Below is a small trained network, with its code and all its weights. Each question gives an input and a class and asks what happens when units are switched off, that is, made to give their printed mean instead of their output.

import numpy as np


def w(rows, s, z=0):
    codes = np.array(rows[::2]) - 128.0
    scale = np.full(codes.shape[1], s)
    scale[-1] = z or s
    return codes * scale


def norm(h):
    return h / np.sqrt((h * h).mean(-1, keepdims=True) + 1e-5)


def f(y):
    return y / 2 * (1 + np.tanh(0.7978845608 * (y + 0.044715 * y**3)))


def log_softmax(a):
    a = a - a.max(-1, keepdims=True)
    return a - np.log(np.exp(a).sum(-1, keepdims=True))


def net(x, mask):
    res = np.array(x, float).reshape(1, 2) / 4 @ E
    u = 0
    for l in range(4):
        y = f(norm(res) @ A[l][:, :-1].T + A[l][:, -1])
        res = res + np.where(mask[u : u + 7], y, B[l][:, -1]) @ B[l][:, :-1]
        u += 7
    return log_softmax(norm(res)[-1] @ U[:, :-1].T + U[:, -1])


A, B = {}, {}
E = w([
[128,130,88,1,60,27],'x0',
[231,64,239,189,95,124],'x1',
],0.0069)
A[0] = w([
[113,162,151,124,125,157,106],'L0N0',
[111,146,119,162,59,127,47],'L0N1',
[109,112,114,134,146,123,85],'L0N2',
[98,185,156,121,8,207,96],'L0N3',
[135,116,129,123,144,120,3],'L0N4',
[124,142,116,141,127,139,98],'L0N5',
[166,127,106,120,162,131,109],'L0N6',
],0.015,0.006)
B[0] = w([
[119,120,132,131,125,108,151],'L0N0',
[127,123,113,133,154,138,24],'L0N1',
[153,130,146,114,135,135,100],'L0N2',
[120,121,140,124,136,128,71],'L0N3',
[145,100,104,113,252,109,9],'L0N4',
[129,116,130,126,124,125,120],'L0N5',
[121,129,136,127,129,121,94],'L0N6',
],0.034,0.0014)
A[1] = w([
[59,164,50,112,251,170,65],'L1N0',
[80,105,96,219,246,184,76],'L1N1',
[145,133,132,145,138,165,83],'L1N2',
[103,131,98,114,126,141,75],'L1N3',
[129,154,138,163,141,151,2],'L1N4',
[98,193,101,172,80,194,119],'L1N5',
[105,157,148,147,167,179,60],'L1N6',
],0.017,0.0037)
B[1] = w([
[172,239,199,89,110,249,183],'L1N0',
[139,105,33,149,167,36,187],'L1N1',
[165,129,122,124,50,65,145],'L1N2',
[193,125,157,125,117,136,150],'L1N3',
[147,137,138,105,108,64,146],'L1N4',
[70,121,135,142,137,144,247],'L1N5',
[134,95,120,95,79,96,157],'L1N6',
],0.02,0.012)
A[2] = w([
[85,63,117,141,116,131,162],'L2N0',
[106,83,133,146,159,145,113],'L2N1',
[156,118,91,201,147,93,138],'L2N2',
[192,120,142,145,130,148,155],'L2N3',
[250,84,214,215,159,189,18],'L2N4',
[129,175,109,177,131,125,2],'L2N5',
[150,127,18,36,115,54,107],'L2N6',
],0.022,0.0019)
B[2] = w([
[142,139,142,123,167,110,175],'L2N0',
[158,133,145,112,148,85,135],'L2N1',
[117,159,76,114,73,105,178],'L2N2',
[116,168,120,107,164,143,149],'L2N3',
[110,195,170,123,113,254,191],'L2N4',
[102,47,165,109,74,119,136],'L2N5',
[107,148,65,174,68,59,248],'L2N6',
],0.026,0.015)
A[3] = w([
[148,72,158,99,211,115,58],'L3N0',
[141,65,37,86,181,199,94],'L3N1',
[193,38,78,125,214,150,123],'L3N2',
[105,61,155,131,247,61,158],'L3N3',
[142,61,83,201,156,139,3],'L3N4',
[197,70,94,87,146,164,125],'L3N5',
[128,139,116,179,117,250,91],'L3N6',
],0.016,0.0012)
B[3] = w([
[100,149,146,116,128,96,162],'L3N0',
[61,136,94,4,159,101,119],'L3N1',
[111,128,129,146,133,144,127],'L3N2',
[120,115,148,131,172,113,194],'L3N3',
[147,104,164,160,72,136,129],'L3N4',
[159,100,103,59,105,106,117],'L3N5',
[140,175,177,95,112,165,254],'L3N6',
],0.03,0.0099)
U = w([
[96,153,47,162,65,59,191],'0',
[126,196,176,101,112,250,205],'1',
[81,117,176,130,234,80,167],'2',
[163,41,89,131,160,191,17],'3',
[139,65,91,128,157,187,9],'4',
[171,37,99,128,153,188,14],'5',
[169,67,106,123,145,164,15],'6',
[159,59,98,126,153,180,3],'7',
],0.016,0.006)

Each question gives the input, the list of numbers given to net, and the class t.
The units are the neurons (one row each of A and B). Each row of codes is followed by its name. A weight is (code - 128) times the scale printed after its matrix; where a second scale follows, it is the last column's (A, B and U).
mask holds one flag per neuron, layer by layer. A switched-off neuron (its flag False) gives its mean, the last column of its row in B, instead of its output. The means were averaged over made-up inputs and are rounded, as every weight is.
A unit's drop is (log p(t) with every unit on - log p(t) with that unit switched off) / (log p(t) with every unit on - log p(t) with every unit switched off).
The circuit of an input: a set's keep is (log p(t) with only the set's units on - log p(t) with every unit switched off) / (log p(t) with every unit on - log p(t) with every unit switched off). Starting from the 12 units with the biggest drops (on a tie, the unit counted first), units are removed one at a time, each time the one whose removal leaves the highest keep (on an exact tie, the one counted first), for as long as the keep stays at least 0.8.
circuit, biggest first: the units of the circuit, biggest drop first
most important unit: the unit with the biggest drop
top k neurons: the k neurons with the biggest drops, biggest first
k most important neurons of layer l: the k neurons of layer l with the biggest drops, biggest first
drop when u is switched off: that unit's drop, to one decimal
input [-6,-4], class 0: circuit, biggest first : (L1N1)
input [-1,3], class 2: top 4 neurons : (L1N0 L1N3 L1N1 L2N4)
input [-8,-8], class 0: top 2 neurons : (L1N1 L1N6)
input [3,0], class 2: top 4 neurons : (L1N0 L1N1 L2N4 L2N6)
input [5,-6], class 1: 3 most important neurons of layer 1 : (L1N1 L1N6 L1N2)
input [2,2], class 2: top 3 neurons : (L1N0 L1N1 L2N4)
input [-6,6], class 0: top 2 neurons : (L1N0 L1N1)
input [2,-1], class 2: top 2 neurons : (L1N0 L2N4)
input [2,3], class 2: 2 most important neurons of layer 2 : (L2N4 L2N6)
input [4,-6], class 1: top 2 neurons : (L1N1 L2N6)
input [0,-1], class 2: top 2 neurons : (L1N0 L2N4)
input [1,-7], class 1: drop when L1N3 is switched off : 0.0
input [3,-6], class 1: drop when L2N6 is switched off : 0.1
input [-3,-3], class 2: most important unit : L1N5
input [-8,-4], class 0: drop when L1N1 is switched off : 4.2
